Below is a small trained network, with its code and all its weights. Each question gives an input and a target symbol and asks what happens when units are switched off, that is, made to give their printed mean instead of their output.

import numpy as np


def w(rows, s, z=0):
    codes = np.array(rows[::2]) - 128.0
    scale = np.full(codes.shape[1], s)
    scale[-1] = z or s
    return codes * scale


def softmax(a):
    e = np.exp(a - a.max(-1, keepdims=True))
    return e / e.sum(-1, keepdims=True)


def log_softmax(a):
    a = a - a.max(-1, keepdims=True)
    return a - np.log(np.exp(a).sum(-1, keepdims=True))


def net(x, mask):
    ids = ['ΘΛαβεημσφ'.index(c) for c in x.split()]
    T = len(ids)
    res = E[ids] + P[:T]
    u = 0
    for l in range(3):
        r = res
        for j in range(2):
            rows = slice(3 * j, 3 * j + 3)
            q, k, v = (r @ M[l][rows].T for M in (Q, K, V))
            z = softmax(np.where(np.tri(T) > 0, q @ k.T / 3**0.5, -1e9)) @ v
            o = O[l][rows]
            res = res + np.where(mask[u + j], z, o[:, -1]) @ o[:, :-1]
        u += 2
    return log_softmax(res[-1] @ U[:, :-1].T + U[:, -1])


Q, K, V, O = {}, {}, {}, {}
E = w([
[185,75,91,113,116],'Θ',
[155,98,216,201,164],'Λ',
[111,99,125,166,120],'α',
[119,43,189,99,184],'β',
[195,66,129,146,204],'ε',
[155,160,108,160,203],'η',
[46,70,116,143,80],'μ',
[116,209,124,119,109],'σ',
[46,132,5,59,188],'φ',
],0.015)
P = w([
[158,87,254,67,103],'0',
[151,141,86,143,116],'1',
[157,138,59,151,115],'2',
[92,119,173,138,143],'3',
[57,131,183,120,126],'4',
[44,157,193,139,121],'5',
[75,185,147,200,123],'6',
[66,171,159,215,100],'7',
[79,211,137,219,74],'8',
],0.0096)
Q[0] = w([
[238,110,103,254,66],'0.h1',
[132,92,193,248,166],'0.h1',
[142,240,175,174,113],'0.h1',
[164,184,229,29,86],'0.h2',
[161,18,64,119,197],'0.h2',
[122,119,137,236,126],'0.h2',
],0.0083)
K[0] = w([
[163,86,67,232,94],'0.h1',
[95,148,179,244,120],'0.h1',
[68,191,162,207,82],'0.h1',
[147,157,89,181,120],'0.h2',
[156,65,156,97,112],'0.h2',
[64,128,165,112,138],'0.h2',
],0.011)
V[0] = w([
[145,190,164,34,147],'0.h1',
[59,117,130,118,116],'0.h1',
[87,132,195,111,98],'0.h1',
[47,175,158,117,116],'0.h2',
[87,64,180,167,250],'0.h2',
[121,151,195,209,82],'0.h2',
],0.011)
O[0] = w([
[143,191,75,239,134,101],'0.h1',
[253,144,108,81,149,116],'0.h1',
[169,103,5,137,101,133],'0.h1',
[95,62,38,77,163,100],'0.h2',
[61,140,201,35,10,254],'0.h2',
[111,117,10,183,31,135],'0.h2',
],0.0071,0.011)
Q[1] = w([
[100,117,38,49,203],'1.h1',
[91,72,106,152,115],'1.h1',
[154,255,80,120,78],'1.h1',
[212,118,76,134,152],'1.h2',
[131,123,58,90,169],'1.h2',
[212,179,192,109,77],'1.h2',
],0.0094)
K[1] = w([
[159,129,148,231,156],'1.h1',
[187,162,172,154,125],'1.h1',
[234,62,205,2,90],'1.h1',
[194,170,168,105,79],'1.h2',
[222,92,137,156,175],'1.h2',
[213,104,142,170,252],'1.h2',
],0.0078)
V[1] = w([
[252,148,63,26,143],'1.h1',
[217,104,101,236,57],'1.h1',
[23,254,151,188,152],'1.h1',
[82,73,146,70,115],'1.h2',
[47,95,104,92,56],'1.h2',
[203,71,176,68,181],'1.h2',
],0.0075)
O[1] = w([
[56,87,176,125,189,17],'1.h1',
[171,142,71,235,112,56],'1.h1',
[125,224,100,104,133,132],'1.h1',
[144,112,148,93,107,244],'1.h2',
[209,115,141,105,143,255],'1.h2',
[6,115,155,124,2,134],'1.h2',
],0.0076,0.0074)
Q[2] = w([
[59,169,120,19,252],'2.h1',
[58,92,42,51,174],'2.h1',
[195,246,123,58,213],'2.h1',
[94,132,196,129,62],'2.h2',
[118,165,11,87,83],'2.h2',
[3,122,33,126,251],'2.h2',
],0.0065)
K[2] = w([
[85,124,97,55,172],'2.h1',
[123,254,153,80,143],'2.h1',
[75,107,69,106,161],'2.h1',
[128,98,99,209,100],'2.h2',
[125,152,71,125,143],'2.h2',
[102,151,93,135,235],'2.h2',
],0.0091)
V[2] = w([
[174,144,176,110,115],'2.h1',
[154,2,137,133,138],'2.h1',
[112,104,160,176,146],'2.h1',
[131,71,205,119,138],'2.h2',
[138,138,123,159,88],'2.h2',
[107,200,139,106,152],'2.h2',
],0.015)
O[2] = w([
[138,124,100,153,50,200],'2.h1',
[102,73,79,106,37,172],'2.h1',
[113,229,1,65,132,111],'2.h1',
[148,173,54,107,117,250],'2.h2',
[99,193,156,186,97,147],'2.h2',
[132,161,178,60,130,78],'2.h2',
],0.0071,0.022)
U = w([
[25,173,79,187,129,254],'Θ',
[125,84,184,227,47,20],'Λ',
[34,81,103,167,94,98],'α',
[3,145,158,101,24,54],'β',
[20,235,122,152,49,177],'ε',
[152,206,192,143,36,50],'η',
[206,86,67,73,104,54],'μ',
[99,83,201,125,125,234],'σ',
[11,69,166,129,65,77],'φ',
],0.0042,0.0048)

Each question gives the input, a string of symbols that net reads in full, and the target symbol t.
The units are the heads (3 rows each of Q, K, V and O). Each row of codes is followed by its name. A weight is (code - 128) times the scale printed after its matrix; where a second scale follows, it is the last column's (O and U).
mask holds one flag per head, layer by layer. A switched-off head (its flag False) gives its mean, the last column of its rows in O, instead of its output. The means were averaged over made-up inputs and are rounded, as every weight is.
A unit's drop is (log p(t) with every unit on - log p(t) with that unit switched off) / (log p(t) with every unit on - log p(t) with every unit switched off).
The circuit of an input: a set's keep is (log p(t) with only the set's units on - log p(t) with every unit switched off) / (log p(t) with every unit on - log p(t) with every unit switched off). Starting from all 6 units, units are removed one at a time, each time the one whose removal leaves the highest keep (on an exact tie, the one counted first), for as long as the keep stays at least 0.8.
units of the circuit, in order: the units of the circuit, biggest drop first
most important unit: the unit with the biggest drop
heads that matter: for each layer, one digit per head in row order, 1 if its drop is at least 0.15 and else 0, layers parted by /
drop when u is switched off: that unit's drop, to one decimal
input β β μ Λ ε Λ, target μ: most important unit	1.h2
input σ ε Θ, target Θ: units of the circuit, in order	[0.h2; 1.h1; 2.h1; 1.h2]
input ε η β α ε, target η: units of the circuit, in order	[0.h2; 0.h1; 1.h1; 2.h1]
input φ Λ Θ, target β: heads that matter	11 / 11 / 00
input β β ε ε, target β: units of the circuit, in order	[0.h2; 2.h1; 1.h2]
input β ε μ σ μ Λ Θ, target μ: heads that matter	01 / 11 / 01
input φ ε ε, target β: units of the circuit, in order	[1.h2; 0.h2; 1.h1]
input ε ε φ, target η: heads that matter	11 / 00 / 10
input β α β ε β μ β η, target μ: units of the circuit, in order	[2.h2; 0.h2; 1.h2]
input α Θ σ, target Θ: units of the circuit, in order	[0.h2; 1.h2]
input σ η ε η, target Θ: heads that matter	11 / 11 / 10
input β φ ε μ β ε ε σ, target μ: heads that matter	01 / 10 / 01
input ε ε η ε β ε φ ε, target σ: units of the circuit, in order	[2.h1; 1.h1; 0.h1; 0.h2]
input η σ φ Θ η ε, target σ: units of the circuit, in order	[2.h1; 2.h2; 1.h1]
input Θ σ η, target Θ: units of the circuit, in order	[0.h2; 2.h1; 1.h2]
input Λ ε μ η β μ Λ Λ σ, target μ: units of the circuit, in order	[0.h2; 1.h2]
input φ β α ε β α β η, target β: heads that matter	01 / 11 / 00
input ε η η ε η Θ μ α, target η: most important unit	0.h1
input Θ η β ε α σ φ, target σ: units of the circuit, in order	[2.h2; 2.h1]
input η α φ Θ μ, target σ: most important unit	2.h1
input β α β ε Θ μ α, target μ: drop when 0.h1 is switched off	-0.2
input σ η Λ, target Θ: drop when 1.h1 is switched off	0.4
input μ Θ μ, target μ: drop when 1.h2 is switched off	0.5
input β ε Θ, target β: drop when 1.h1 is switched off	0.1
